[  27  311  153  122   38   69  330   89  -75 -268  -55   -9   82 -229
  -63  256  485  254   39   78 -227   15  141  -97 -298 -524  543 -509
  154 -245 -253  269 -407  -24  124 -363   15 -179   -9  112  137  -20
  -58 -422 -218  -94   68  145 -222] => [93]
[ -97 -208  -49 -244  222  -25   60  -53    2 -224   98 -133 -139 -309
 -288   -1 -227   -5    1 -165  243  166  309  -78  -68 -138   55 -130
   79   35   67   32  189 -198 -255    0  355   65   26 -233  113   20
    5  439  107  -52 -104  114  294] => [82]
[  85 -249 -258 -125  188 -141 -215  -12    5 -207   91  184 -112  -44
 -418  -10  -76  408  -44 -133  -94  100  329  -29 -195   64  -14  -97
  125 -195  423   47  450  -34   32 -272  457  200   69 -124   -8  -11
   14  546  100  121  -77 -233  389] => [79]
[ 114   56  132 -121 -206  -63  -42  -33  159  198  -19 -144 -109 -138
   70   63  -25   48   48 -226   35   59  352 -236 -107  179 -122    0
   81  261  346 -230   87  -14  134 -292  322  -74 -290  -89  313  147
  -80   89 -175  376  -43   87  417] => [82]
[-187   31  -76   39  -57  -67  373   19  -34 -364  -13 -228  130 -116
   35 -176   43 -108   99  191  -33   79  -65  126  -26 -325 -121   56
   91 -321 -180   53  -38 -129  -36   31  -46  144   15   13  106 -141
   49 -118   25  -69   38   21 -246] => [82]
[  78   31  -27  -88  114  -58   81    9 -169 -178   22 -236  -68 -201
   10  -40   67  149  -89 -105   17   79  -26  -71 -230 -134   71 -195
   34 -227  -67  139  139 -126 -141 -314    8    8   55   58  204   -4
 -266  -57 -147  112 -239  152  119] => [81]
[ 398 -208  125   65  -90 -103 -294    8  -19  132  -36   59 -255 -122
  -86   17   58  365  167 -280   36   26  434 -102  -73  288  -62  -70
  -17 -121  233  -75  421  -21  122 -390   85  337 -195  131  375  -27
 -477   53  -55  383    3  -64   13] => [81]
[  42  -30  -22  172  125  214  111  185  127    5   17 -181  -34    5
 -261 -127  251  350  -84  -88  -81   59  171   31 -414  -11  277   64
 -172    0  297  251    8 -214  -43 -435  361 -100  226   45  257 -151
 -128  267   74  391  -55 -175  128] => [82]
[-509 -138 -243 -203  110   90  307   11 -267 -504  138  -41  209  100
 -120 -353 -263 -432 -142  274   84  266 -284  479  107 -190 -239  155
  -39 -275 -350  216  198 -238 -306  396  -86  313  232   -2   89 -222
  183  284  237 -286   44   68 -255] => [81]
[ 208  -85   35  -33   47  -42   89  -42    7   22   26 -397 -151 -388
  116  -81  140  312   22 -139   54  -86  104 -296 -235 -205   37   31
   91  -99  206   29  113 -169  -60 -381  143  -81   43   -6  130   17
 -285  -70 -256  183 -306   43  192] => [90]
[-294  193  -92  -80 -144   42  -23   52 -157 -199  162  893  434  340
  -59  -27  273  115 -319  194 -659  139 -141  369 -341 -411 -183  -97
  257  -56   52  386  107   19  346 -130    5  -50 -126  390  -25  136
  412   84  187 -313  459 -478   70] => [79]
[-277  135  160  -43 -328  -88  530 -100  -15 -276   74 -423   99 -239
  310  -61  -79 -540  272  260   54   59  -17   46  144 -146 -230  196
  144 -100 -349 -372 -189   70   48  190   34   82 -184 -173  250   75
   44 -367 -207   62   67  361 -209] => [87]
[-340  299  347 -120 -128  373  350   85  -92 -113  391  210  203  -49
   82  113  285 -247  -73  125 -429    4 -118   28 -489 -214  246   86
   74  540 -295   82 -215 -146  186   48  248 -368 -140   21  302  304
  107 -148 -243  -32  287  115  256] => [92]
[-123  467  -59   50  -79  190   64  174 -135 -138  -50  513  235  297
  139  -42  275   72 -402  105 -645  105 -206  299 -335   21 -203 -101
   16   -8  -43  112  -97  -22  314 -304   22 -195 -381  322  196  -24
   20  -65 -130  222  324 -336  311] => [79]
[-282  179  190  -22 -447  305  328  -45   35  148  171 -182  217  190
  397 -102   47 -449  109  232 -173  -16 -122  184   66  271 -407  595
  -62  407   30 -325  -71   21  237  193   68   38  -14  -45  244   69
  155 -110 -208  201  159   89   39] => [93]
[  35 -121 -159  -85  204   20  193   68   56   55  105 -634 -159 -274
 -174 -270 -148  100   35  -96  288   33  186 -188 -322 -168  153  209
 -101  -28  266   93  108 -431 -157 -255  445  -47  268 -222  176 -301
  -78  331  -56  428 -277    4  113] => [82]
[  31   92   85  126  -52  300  244  -11  182  132  -21 -331   16  -94
   51   79  201  108   85   11   -5   10  211  -47  -61    0  -86  171
  -54  138  309  -99 -191  -24   57 -246  312  -93  230 -165    8  -36
   75  163  -43  188  -95 -100  242] => [93]
[  67 -358  -90  210  137 -221   25  -41  239 -444 -267   56 -125 -255
 -276  -22  238  606  -57 -192  -23  -22  413  -22 -103  -86  567 -211
   24 -423  305   39  104  179 -181 -387  298   79    0   57  177  129
 -297   85   25  104 -121   84  -73] => [92]
[ -65   25  209 -200  -82  187  -30   82 -338   14  367  356   64   42
  -91   21   90  -76  101   41 -184   39   53   87 -260 -135   99  -22
   66  230 -309  285  245 -320  212  120 -122  229  -79  218  339  -86
  -73  -92  -95 -129  332   28 -264] => [92]
[ -37 -256   63   38 -174  143   15   -6  237  -22  -67 -122   54   34
 -219   12  231  206   71  -30   83  192  248   12  136   61 -155  -42
   63  -22  449  135  116   83 -124 -174  179  151  250  -39   86  127
  118  332  227 -130 -170  -53  188] => [81]
[  -1 -237   -3 -250   87 -180 -120  -48 -349 -358  355  301  -17 -167
 -221   10   17  185   78  -16 -161   50   25   -3 -261 -264   31 -183
  268 -220 -194  261  536 -125    6  -24  -49  313   27  127  128  126
 -142   28   -8 -306   30   34  -43] => [87]
[ -67  -36   86 -166  -64   35  120  -14   -4 -175  108 -221  -13 -166
  -77   64  117   31   23  -27   -3  123   55 -144  -91  -42  -31 -153
  154   30   75   44   90  -19 -105 -138  165  -25   40 -106  169  196
  -21   71 -115  -65 -217  206  337] => [87]
[ 241  160  -26   19    9  188 -116   72  100  226 -352  -73 -110   17
  -23  104  159  321 -180 -222   65  139  343  -75   91  197  -51 -318
  -75    8  396   59 -113  -69   27 -441   95  -16 -130   71  170 -216
 -131  171 -104  276 -116  -70  279] => [93]
[ -62  101  286 -216  -67  228  126   84 -117 -131  317   19   24 -193
 -131  204  352   74   49   24 -238   64    5 -247 -329 -218  176 -283
  243  275 -122  243   -5 -158   66 -107  138 -172  -53  -20  217  262
  -13  -87 -256 -222  -44  173  356] => [90]
[ 130 -324   64  135  222  -75  108 -123  -88 -184   34 -168  -90 -361
   -8  -43  225  491   22 -197  116 -156  165  -17 -298 -368  578   19
  -66 -289    3  263  180  -59 -260 -344  -49  105  430  207  156   48
 -420 -162  -19  -45 -204  191 -406] => [82]
[-134   56   96 -280   12  215  -75   62 -435 -157  472  580   87   62
  -24  -43   -8 -127  -49  105 -434   30 -162  182 -310  -64 -262  106
  137  236 -355  165  410 -311  248  218  -61  192 -237  181  188   12
  -53   75 -114 -184  380 -202  128] => [79]
[   0 -287   47 -119 -205 -139    9  -15   67 -226   75 -102  -55 -156
 -108  -95  135  190  190   -5  -43  -18  151 -208   -4   20   50   18
  204  -60  173   -7  316  -58   35    3   89  228 -128  -15  250  130
 -135  -42 -205  -58 -116  174   13] => [93]
[-108  303  -80   26  -88  540  327  184  -82  147  -29 -544   69  235
  160 -220    2 -328   -3  259   22  150 -208  225  157  329 -579  345
 -249  107    1  -54 -155 -333   41   74  -24  138  153 -106  147 -527
   52  173 -122  326  -58 -119  105] => [79]
[ 315  -30  295  251 -148  186   17  109  207  188   -6 -172 -152 -182
  -78   92  387  365  215 -149  -86    4  383 -202 -237   92   52  -13
  -25   73  293  -18    0  -37  160 -494  293  -23  -59   17  310   65
 -305    5  -64  391  -15 -157  187] => [81]
[  20  -94   14  -94  102   73  181   39   69 -211   46 -413  -96 -261
 -345  123   81  125  230  -22  204  164  281 -208   -4 -173   56 -273
  133  -93   96  127   10 -170 -158  -95  240  119  208 -277   44  -73
   61  250   46 -134 -228  126  186] => [82]
[-106    5 -163  247  155   97  385   97  -90 -272 -123 -288  123  -34
    4 -295  186  145  -68  155   14   24 -116  295 -162 -383  205  105
 -173 -481 -153  332 -120 -239 -163 -183 -146  128  353  215  125 -410
 -127 -121  100   73  -18  -68 -575] => [82]
[ -81 -124   68  -65   48   34  -69 -129 -129  -72  -68  312  -42    0
 -127  173 -111  -18  -81 -144  162  164  441  309  155  128  244 -201
  -84  -60  -42  -16   76  179 -104  -76   84  265   61   85  253   -6
  -91  155  138    8  176  233 -250] => [87]
[ -26 -386 -134 -174  148  -85 -217 -117  -38 -236   17  273  -76  -45
 -320   28 -107  289  -63 -190   81  109  337   92   56   86   96 -121
   63 -105  263   89  447   28 -162  -33  180  330  125  -12   61   75
  -45  446  158 -171  -55   31  110] => [92]
[  81  101 -228 -107   74  -46  120   11 -142 -250 -114 -409 -103  -80
  -37  -15 -129  -12   92   67  101  142   47  -13  192  147 -356 -159
   60 -368  -17 -139  118  -94  -41  -75   -2  307   -7 -188   29 -307
  -89   99 -157  121 -228   89  145] => [79]
[  45   47  -36 -148  113 -154  191   14 -261 -187  220 -270  -82 -341
  -14 -119 -130  -85  132   31   61   57   28 -103 -300 -386  -36  -53
  130 -267 -277   66  164 -314   15 -135   99   97  -37  -62  172 -166
 -156  -81 -128  138  -42   42  -89] => [81]
[ 129  -20   18  175   91  200  117  -12  235    2 -223 -282  -67 -134
 -113  132  179  302   22 -149  124  123  341  -11   61   23 -106 -113
  -62  -75  373   -6 -119   42 -150 -365  236    6  222 -119  -14  -39
  -27  314  175   92 -179 -123  307] => [82]
[ -57  -52   66 -211   27  291 -146   53  -92  226  178  222  -18   66
 -136  -75 -126  -88 -162 -138   27  212  188  128 -142  108 -244   78
  -72  343  169  147  247 -274   -2  -63  248   48  -35   33  234  -57
   34  499  149  128  134 -206  331] => [81]
[  41 -241  -89  -48  -54  -42  184   27   91 -173   60 -623  -99 -217
 -165 -161   87  167  240   76  165   41   93 -228    4  -46  -84   87
  114 -232  257   32  192 -161 -115 -122  196  197  241 -209   98 -111
  -60  123 -113   68 -374  109   74] => [90]
[-273 -267  278  133 -275  108  322  -37  317 -175  155  -62  104 -146
  -36  -70  327   70  144   56 -144  -94  204  -26 -216  -86  432  356
   30  256  201  -74  -57  108   12  -18  401 -124   80  -39  316  383
   10  -55  -71   54   80  187  -67] => [92]
[ 114  340   77  -14  -27  314  122  158   50  279 -104 -330 -132  -52
  167  -55   92   12 -178 -126  -49   26  119 -138 -223  278   25   52
 -189  310  180 -125 -213 -256  118 -358  293 -275 -256  -38  383 -208
 -238   23 -401  663  -69   37  400] => [93]
[ -68 -101 -215   61  223 -240  130   -6 -205 -571   57   27   42  -80
 -209  -77   71  256  -80   29 -149   83  -38  215 -311 -225  272 -177
   37 -610 -154  186  251   65 -143 -295   77  183  241   94  105    7
 -186    4   75   34  -97   58 -163] => [81]
[ -89  -97 -112  -47 -334 -432  339   58  215 -492 -202 -653  -90 -276
  -54 -247  -47 -152  310  184  145  141  133 -251  238    4 -176 -108
  273 -496   30 -305   20    7  -15   -4  166  218 -432 -245  344  -70
  -81 -224 -266  236 -220  344  -58] => [87]
[  69  488  -45  -98 -309  186  166  126 -105  111 -117 -358   26  157
  308  -53  -67 -357  115  199 -118  169 -113    8  268  363 -914   54
   54   11  -40 -319  -70 -180  318   15 -134  197 -417 -100  167 -369
   31  -84 -306  326   34 -106  313] => [79]
[  80   98  209  356  -78  455  342  126  273  153   47 -379   -6  -67
 -123  120  463  239  225  104 -117  -28  312  -41 -228   21  184  202
 -131  131  315  -27 -340  -10  164 -387  478 -140  345 -171  108  -93
   18  108  -28  366    1 -177   96] => [79]
[  77 -337 -296  -37  190 -167  -86 -156   80 -159 -130 -183  -86  -76
 -302   22 -143  359   41 -160  281  121  401   50  134   25   -5  -72
   15 -365  477   12  317   89 -213 -240  258  348  441 -169 -122 -106
   59  503  246  -14 -285  -14   64] => [92]
[-294  171 -169  -31 -189 -263  277  -12  -89 -488 -134  -14  197  197
 -128   72  -37 -219   98  224  -48  215  119  288  168   15  145 -277
   97 -453 -207  -86  -90  241   85   27  -17  317  -16  -30  218 -115
  200 -185  -14   13  131  364 -422] => [92]
[-238 -504   15 -423  -62 -294 -135 -245 -346 -356  434  328   76 -100
 -203  -14 -235 -111  158   -8  109  112   91  131   17 -219    9  -10
  281 -126 -179  178  701   23 -144  304 -101  529  235   61  127  288
   59  132  157 -562   21  306 -289] => [81]
[ -78  280  -82 -162    2  -62   -9   42 -237   -9  -70  265   13   30
  178 -162 -265 -258 -316  -81  -90  189   44  249 -139   23 -226  -79
  -50  -55 -187  -66   63 -164  103 -160   44   -8 -490  190  365 -181
 -133   23  -81  396  267  -62   70] => [81]
[-136  351 -225 -403  -49  -82 -236   31 -313 -204 -135  469   62  315
   -3   67 -345 -306 -372  -57 -179  411  -22  303  209  411 -675 -448
  120  -74 -105 -117  255   42   85   -3  -86  218 -579   81  217  -74
   87  280  -17   69  168   -4  541] => [87]
[  64   81  -36   77 -191  -59  176   23  314  -37 -330 -439  -62 -108
   25   -7   99  111   61  -64  104  110  302 -168  147  148 -107 -104
   41 -115  384 -229 -168   67   14 -302  256  -21 -184 -157  198  -51
  -22   38 -140  336 -193  105  245] => [92]
[-236 -333 -251 -262   23 -215   28 -231 -148 -272 -191  -42    6  -62
   60 -227 -460 -237  -67  -32  426  154  160  292  507    4 -187   63
   -5 -305  -47  -82  304  -37 -314  334 -204  524   36   20  102 -214
    4  185  116 -232  -50  301 -419] => [92]
